[  0   2   1  -2   5 -10  -2   0   2   1  -8  -1   0   3  -5  -6 -16 -10
   5   5   4  13   2  10   2   5   1  14 -12  -1  -6  -3 -25  13 -10 -18
  -1 -13   5  10  -1  -6   3  27   3  -1   5   0  -9  -4   9   5]
ven > seren
[ -3   0   5  -6  -8   6  -9  -2   4   2  -8   3  -6   5  -3  -8  51 -34
  21  -7   4  16  -3   6  10  -2   0  -3  10  -5  -8  -9  -9  15 -15  -4
  10 -15  -2   0  -8  -3   3  -9   4   2  12   1 -10   3  12  -1]
ven > zunep
[ -5   1   9   0   0   0   2  -2  -5   2   4  11  -6  -4  -1  -9  16 -72
  11   3   0   1   2   4  11   8   0   5  -2   1   9  -2 -17 -16   7 -10
 -11  -1 -15  66 -16   1   5  -5   1  12  -9  -8 -11   3  26  -3]
Dute > Tep
[  6   4   2  -6  -6 -26  -1   0   5   6 -13  12  -4   6  -6 -10  -4 -13
  25  -9   5   8   2  13   7  13  -1  14  -4  -8 -10  -7 -17  17 -18 -18
  -6  -8   3  64 -22  -4   8  22   3  10  23 -13 -16  -7  26   3]
ven > seren
[  5   2   3  -2 -10  15 -16  -1   0   5  -3   5 -15   8  -2  -8  51 -53
  26 -14   2   5  -8 -24  18  -3  -1   0   7 -11   0  -8   6 -10 -12  -7
   0 -11  -7  22 -16 -10   4 -24   1   1  33   0 -13   3  31   1]
ven > zunep
[  0  -1  10 -18  -6  -1  -2  -3   1   1 -10  16  -3  14   3  -8  39 -38
  20  -5   5   3  -6  14  24   7  -2  -2  -3  -8  -2 -16 -23  -4 -15 -13
   1 -14  11   6  -3  -4   0  -3   3  19  21 -16 -26  -1  16  -5]
ven > seren
[  1   3   3 -10   0  -2   5  -2  -1   4  -3  16  -2  -9  -1 -14 -14 -34
  16   0  -2 -17   3   2   6  11   2   7 -10   3  -4   5  -6  14  -4  14
  -3  -7  -6  96 -31  -1  10   2   2  12  14 -10  -2  -2  16   3]
Dute > kopa
[  4   5   4  -2   0 -14 -10  -3   7   5 -11   7  -1  10 -12 -14   7 -35
  23  -7   7  21   1   6   8   5   2  14 -14  -6  -4 -10 -32  10 -11 -22
  -5  -6   1   5 -13 -13   2   9   0   6  16 -11 -17  -2  15   2]
ven > seren
[  2   2  11  -6  -1  -9  -2  -1  -1   6  -7   9  -2  15  -4  -9   8 -59
   3  -4  10  11  -2  13  21  19  -2   3   1  -6   2 -16 -37 -24 -10 -41
  -5 -17  19 -47  18   0  -6  13  -1  18   4 -10 -27   3  12  -1]
ven > seren
[ -2   0   5 -20   2  -2  12   0 -10   4  -1  22  -2  -4   4 -10  -5 -56
   1   4   1 -22   1   6  14  12   0  -2 -13   1  -2  -2 -13   7  -3  -5
  -1 -20  15  69 -14   7   2   4   1  19  10  -8 -12   0  19  -2]
Dute > vate
[ -5   3  11   8  -5  14  -7  -1   1  -1   0   3 -12   2  -2  -1  62 -41
  20  -3   0  15  -2   8  13   2   2  -2  13  -5   0  -4  -9 -20  -4  -1
  -7   1 -27   9  -7  -8   3 -11   1   0   6  -3 -12   3  22  -3]
ven > Tov
[-12  -1  -1  -7  12  15  20   1  -9  -1  -5  -1   7  -6   5  -2 -26 -42
  -6  13  -7  -6   4  27  16   8   0  14  -8   5   3   6 -29  -4   6  -7
   0 -16 -22  69 -22   3   7  28   0  -1 -11  -4  -7   0   3  11]
Dute > Tep
[ -6   4   8 -13  -2  14   3  -4  -2   5 -12  12  -4   7  -4 -18  32 -96
  21  -1   3  -1  -5  23  29   6  -1   9  -9  -8   2  -9 -34  -7 -11  -8
   4 -27  -7  31 -23 -11   2  -1   1  14  18 -13 -22   5  11   2]
Dute > kopa
[ -4   2  10 -10  -5 -13 -15  -3   6   2 -12   6  -1  18  -9 -16  17 -61
  27  -7  11  29  -3   9  22   3   0  17 -12  -8   2 -19 -49   2 -14 -31
  -5 -11   3 -17   1 -12   0   8   2  11  11 -16 -30  -1  16  -7]
ven > seren
[ -7   2  14   6 -11  -1 -21  -2   6  -5   3   0 -10   6  -2   2  56 -18
  26  -2   3  22  -2   3   3   3   2  -4  22  -4   2 -10  -9 -13  -5  -2
 -11  13 -19  21   5  -2   4  -7   1  -3  -2  -5 -10   4  25  -6]
ven > Tov
[ -4  -1   9 -11  -5  11  -9  -4   2   2  -9   9  -6   1   2 -11  47 -54
  34  -5   4   7   0   4  21  16   1  -4  10  -4  -5 -10 -25   3 -13  -1
  -4  -8 -14  75 -22  -2   9  -9   3   6  18  -8 -20   1  34  -2]
ven > seren
[ -3   6  12  -2  -1  -7  -4   0   4  -1 -12  -1   0   5  -9 -11   8 -44
   4  10  10  16  -1  26   6   7   1   0   7  -4 -10 -12 -43 -10 -10 -22
  -3 -16  15 -46  15  -6  -3  14   1   6   0   1 -18   0  -2  -2]
ven > seren
[ -2   2  11  -4  -2   2  -4   0   0   1  -7  10  -2   1  -2  -9  21 -45
  20   1   4  -3  -1  15  17  12   1  -3   9   0   0 -12 -26 -13  -5  -5
 -10  -4  -5  38 -10  -3   3  -3   2  11   9 -14 -20   1  19  -7]
ven > Tov
[  1   0   4  -5   1  -7   0  -2   5   0  -5   5   5   8  -1  -4 -24  -2
  12  -5   6  -2   0   8  11  10  -1   6   1   0   3  -7 -20  -3 -10 -13
  -8   1   2  10  -1   0   0  10   0  13   8 -16 -14  -1   1  -1]
ven > seren
[-10  -1   8 -27  -4   8   8  -6 -10  10   5  31  -4   1   1 -23   7 -96
  10   8   2 -34  -4   0  20   5  -4   1 -26   1   6  -7 -19   4   5  19
   5 -29  17  91 -23   2   0 -20  -3  36   6 -18  -9   5  10 -12]
Dute > vate
[  2   4   9 -15  -1   0   4  -1  -2   5  -2  14  -2 -14  -3 -18 -13 -75
   2   4   5 -31   1  -4  15  18   1 -11   2   5   3  -5 -16 -13   4   2
 -12  -7  14  53 -12   5   1 -13  -1  20  10 -13  -9   7  13 -11]
Dute > vate
[ -8   2  11  -9   3   6   1  -2  -2   2  -7   5   3  -7  -2 -20 -15 -96
  13   8   7  -7   3   7  20  13   1   1   1   5   7  -8 -49 -12  10 -14
 -10 -10  -4  40 -10   6   4  -1   1  16  -3 -14 -17   7  10  -6]
Dute > kopa
[  1   3  14 -13  -4  -5  -1  -3  -1   5  -9  17  -2   5  -8 -21   1 -76
  17   3   9  -8  -4  10  20  10  -1   5  -6  -2   1 -13 -41  -9  -8 -15
 -14 -15  17   7  -2  -4  -1  -1  -1  26  15 -16 -22   4   9 -10]
ven > seren
[  6   7  11  -2   3 -13  10  -1  -1   6 -10  14  -6  -6  -8 -16 -27 -56
  12   2   4  -6   2  23   8  20   0  11   6  -1  -6  -1 -23  -6  -7 -23
 -17 -15  -1  74 -26   4   8  30   1  12  14 -11 -17   1  25   6]
Dute > kopa
[ -2   3   3  -4  -3  10  -5  -3   3   5 -12   8  -7   5  -3  -9  31 -43
  27  -5  -1   7  -1  13  12   4  -1  13   1  -6  -7  -1  -7  10 -14  -1
   7 -20  -9  47 -29  -8   4   0   3   0  20   0  -9  -2  13   7]
ven > zunep
